| +1.46 | +1.47 | -2.53 | -5.59 | = Z_335
| +3.47 | -4.16 | -8.28 | -4.15 | = Z_710
| -4.16 | +3.47 | -0.18 | -2.56 | = Z_506
gone Z_710: | -8.28 | -4.15 | +3.47 |
| -4.16 |
gone Z_335: | -2.53 | +1.47 | -5.59 |
| +1.46 |
asked: | -4.16 | +3.47 |
Z_506

| +2.43 | +2.11 | -8.28 | -6.80 | = Z_300
| +3.62 | +2.21 | -6.82 | -6.26 | = Z_992
| -4.59 | -1.06 | -4.60 | +1.19 | = Z_213
| -0.24 | +0.92 | +0.19 | +5.87 | = Z_710
| -1.65 | -2.36 | +1.74 | +4.13 | = Z_506
| -0.01 | -0.16 | -6.19 | -9.12 | = Z_335
| +3.73 | +0.92 | +0.19 | +5.87 | = Z_209
| +1.80 | -0.24 | -1.61 | -1.46 | = Z_76
| +1.90 | +0.41 | -0.13 | +6.75 | = Z_407
| -0.84 | +0.16 | -1.87 | +7.27 | = Z_555
| +3.81 | +0.27 | -3.38 | -9.26 | = Z_473
gone Z_76: | -1.61 | -0.24 | +1.80 |
| -1.46 |
gone Z_407: | -0.13 | +6.75 | +0.41 |
| +1.90 |
asked: | -4.59 | -1.06 |
Z_213
asked: | -8.28 | -6.80 |
Z_300
gone Z_335: | -6.19 | -0.16 | -0.01 |
| -9.12 |

| -1.85 | -0.53 | +0.21 | +0.76 | -1.86 | -3.62 |  Z_506
| +1.71 | -2.64 | -3.04 | +4.55 | -0.92 | +7.46 |  Z_710
| -0.51 | +0.21 | +0.76 | -1.71 | -0.92 | -1.70 |  Z_992
asked: | -3.04 | +4.55 | -0.92 | +7.46 |
Z_710
gone Z_992: | -1.70 | +0.76 | +0.21 | -0.51 | -0.92 |
| -1.71 |
asked: | -0.53 | +0.21 | +0.76 | -1.86 |
Z_506
gone Z_506: | -0.53 | -3.62 | +0.76 | +0.21 | -1.86 |
| -1.85 |

| -5.16 | +1.16 | +8.12 | -7.11 | +0.13 | : Z_300
| -2.15 | +0.37 | +6.85 | -4.53 | +1.28 | : Z_473
| -2.45 | +2.15 | +8.28 | -6.59 | +0.48 | : Z_506
| -2.31 | +2.97 | +7.74 | -7.55 | -0.26 | : Z_435
| -2.40 | +1.31 | +8.00 | -5.58 | +0.99 | : Z_555
| -2.24 | +0.63 | +7.27 | -4.81 | +1.24 | : Z_76
| -2.45 | +1.72 | +8.22 | -6.06 | +0.77 | : Z_213
| -1.94 | +3.47 | +6.38 | -7.91 | -0.98 | : Z_992
| -2.15 | +3.29 | +7.13 | -7.83 | -0.64 | : Z_209
| -2.33 | +0.95 | +7.66 | -5.16 | +1.14 | : Z_335
asked: | -4.81 | +1.24 |
Z_76
asked: | -5.16 | +1.14 |
Z_335
asked: | -7.11 | +0.13 |
Z_300

| +4.42 | +4.45 | +4.43 | +4.40 | +4.40 | +4.41 | -5.24 | -5.24 | -5.24 | -5.25 | -5.25 | +4.43 | +4.44 | +4.44 | +4.42 | -5.25 | -5.26 | : Z_555
| +5.78 | +5.76 | +5.78 | +5.79 | +5.79 | +5.78 | -5.43 | -5.43 | -5.43 | -5.43 | -5.43 | +5.77 | -5.44 | +5.77 | +5.78 | -5.43 | -5.42 | : Z_506
| +6.80 | +6.75 | +6.81 | +6.83 | +6.83 | +6.81 | -5.46 | -5.47 | -5.47 | -5.46 | -5.46 | +6.79 | -5.48 | +6.77 | +6.79 | -5.46 | -5.45 | : Z_407
| +4.13 | +4.16 | +4.12 | +4.10 | +4.10 | +4.11 | -5.32 | -5.32 | -5.32 | -5.32 | -5.32 | +4.13 | -5.31 | +4.15 | +4.13 | -5.32 | -5.33 | : Z_435
| +4.69 | +4.71 | +4.69 | +4.68 | +4.68 | +4.68 | -5.30 | -5.29 | -5.30 | -5.30 | -5.30 | +4.69 | -5.29 | +4.70 | +4.69 | -5.30 | -5.31 | : Z_209
| +7.57 | +7.49 | +7.59 | +7.62 | +7.62 | +7.59 | -5.56 | -5.56 | -5.56 | -5.55 | -5.56 | +7.55 | -5.58 | +7.53 | +7.57 | -5.55 | -5.53 | : Z_992
| +6.43 | +6.39 | +6.44 | +6.46 | +6.46 | +6.45 | -5.50 | -5.50 | -5.50 | -5.49 | -5.49 | +6.42 | -5.51 | +6.42 | +6.43 | -5.49 | -5.48 | : Z_76
| +6.06 | +6.03 | +6.06 | +6.07 | +6.07 | +6.07 | -5.44 | -5.44 | -5.44 | -5.44 | -5.44 | +6.05 | -5.45 | +6.05 | +6.06 | -5.44 | -5.43 | : Z_213
| +4.67 | +4.69 | +4.66 | +4.65 | +4.65 | +4.66 | -5.25 | -5.25 | -5.25 | -5.26 | -5.25 | +4.68 | -5.24 | +4.68 | +4.67 | -5.25 | -5.26 | : Z_710
asked: | -5.29 | -5.30 | -5.30 | -5.30 | +4.69 | -5.29 |
Z_209
asked: | +4.69 | +4.71 | +4.69 | +4.68 | +4.68 | +4.68 | -5.30 | -5.29 | -5.30 | -5.30 | -5.30 | +4.69 | -5.29 | +4.70 | +4.69 | -5.30 | -5.31 |
Z_209
gone Z_506: | -5.42 | -5.43 | +5.79 | -5.43 | +5.77 | +5.77 | +5.78 | -5.43 | -5.43 | +5.79 | +5.76 | -5.43 | -5.43 | +5.78 | +5.78 | +5.78 |
| -5.44 |
gone Z_407: | -5.46 | -5.48 | +6.81 | -5.47 | +6.81 | -5.46 | +6.83 | +6.79 | -5.46 | -5.45 | +6.79 | -5.46 | +6.77 | +6.83 | +6.80 | -5.47 |
| +6.75 |
asked: | +7.57 | +7.49 | +7.59 | +7.62 | +7.62 | +7.59 | -5.56 | -5.56 | -5.56 | -5.55 | -5.56 | +7.55 | -5.58 | +7.53 | +7.57 | -5.55 | -5.53 |
Z_992
asked: | +4.67 | +4.69 | +4.66 | +4.65 | +4.65 | +4.66 | -5.25 | -5.25 | -5.25 | -5.26 | -5.25 | +4.68 | -5.24 | +4.68 | +4.67 | -5.25 | -5.26 |
Z_710

| -6.80 | -6.55 | -6.89 | -6.99 | -7.00 | -6.99 | +1.50 | +1.61 | +1.50 | +1.50 | +1.50 | -6.65 | +1.61 | -6.53 | -6.81 | +1.50 | +1.36 | +1.52 | -6.78 | +1.53 | -6.97 | -6.99 | -7.00 | +1.51 | +1.51 | -6.79 | -> Z_213
| -7.71 | -7.38 | -7.83 | -7.95 | -7.94 | -7.84 | +1.85 | +1.62 | +1.86 | +1.77 | +1.78 | -7.72 | +1.85 | -7.68 | -7.72 | +1.76 | +1.46 | +1.83 | -7.72 | +1.86 | -7.96 | -7.93 | -7.84 | +1.60 | +1.79 | -7.71 | -> Z_76
| +6.90 | +6.82 | +6.93 | +7.01 | +7.00 | +6.91 | -0.57 | -0.55 | -0.56 | -0.58 | -0.55 | +6.90 | -0.56 | +6.82 | +6.89 | -0.56 | -0.55 | -0.56 | +6.91 | -0.56 | +7.02 | +7.00 | +6.91 | -0.53 | -0.57 | +6.90 | -> Z_473
| -5.83 | -5.71 | -5.85 | -5.89 | -2.31 | -5.87 | -2.31 | -2.34 | -2.27 | -2.28 | -2.27 | -5.83 | -2.34 | -5.70 | -5.80 | -2.32 | -2.16 | -2.33 | -5.82 | -2.31 | -5.89 | -5.85 | -5.89 | -2.29 | -2.31 | -5.81 | -> Z_300
asked: | -5.71 | -5.85 | -5.89 | -2.31 | -5.87 | -2.31 | -2.34 | -2.27 | -2.28 | -2.27 | -5.83 |
Z_300
asked: | -7.72 | +1.85 |
Z_76
gone Z_300: | -5.71 | -5.87 | -2.31 | -5.83 | -2.27 | -5.83 | -5.81 | -5.80 | -2.27 | -2.31 | -5.82 | -5.89 | -2.29 | -5.89 | -5.89 | -5.70 | -5.85 | -2.16 | -2.34 | -2.31 | -2.28 | -2.33 | -5.85 | -2.31 | -2.34 |
| -2.32 |

| -0.13 | +0.70 | +0.37 | -0.83 |  Z_992
| +0.60 | -7.99 | -3.45 | +8.91 |  Z_209
| -8.18 | -3.52 | -3.33 | +8.62 |  Z_710
| +0.61 | -8.06 | -3.48 | +8.99 |  Z_506
| +0.61 | -8.17 | -3.52 | +9.11 |  Z_473
| +0.61 | -8.18 | -3.53 | +9.12 |  Z_335
| +0.61 | +0.62 | -3.48 | +9.01 |  Z_300
| +0.68 | +0.37 | +0.37 | +0.38 |  Z_435
| -0.14 | +0.73 | +0.38 | -0.86 |  Z_213
| -0.13 | +0.71 | +0.37 | -0.84 |  Z_407
gone Z_992: | +0.70 | -0.83 | +0.37 |
| -0.13 |
gone Z_435: | +0.37 | +0.68 | +0.37 |
| +0.38 |
asked: | +0.61 | -8.06 |
Z_506
asked: | +0.61 | -8.18 |
Z_335
asked: | -8.18 | -3.53 |
Z_335
gone Z_209: | +8.91 | +0.60 | -3.45 |
| -7.99 |
asked: | +0.71 | +0.37 |
Z_407

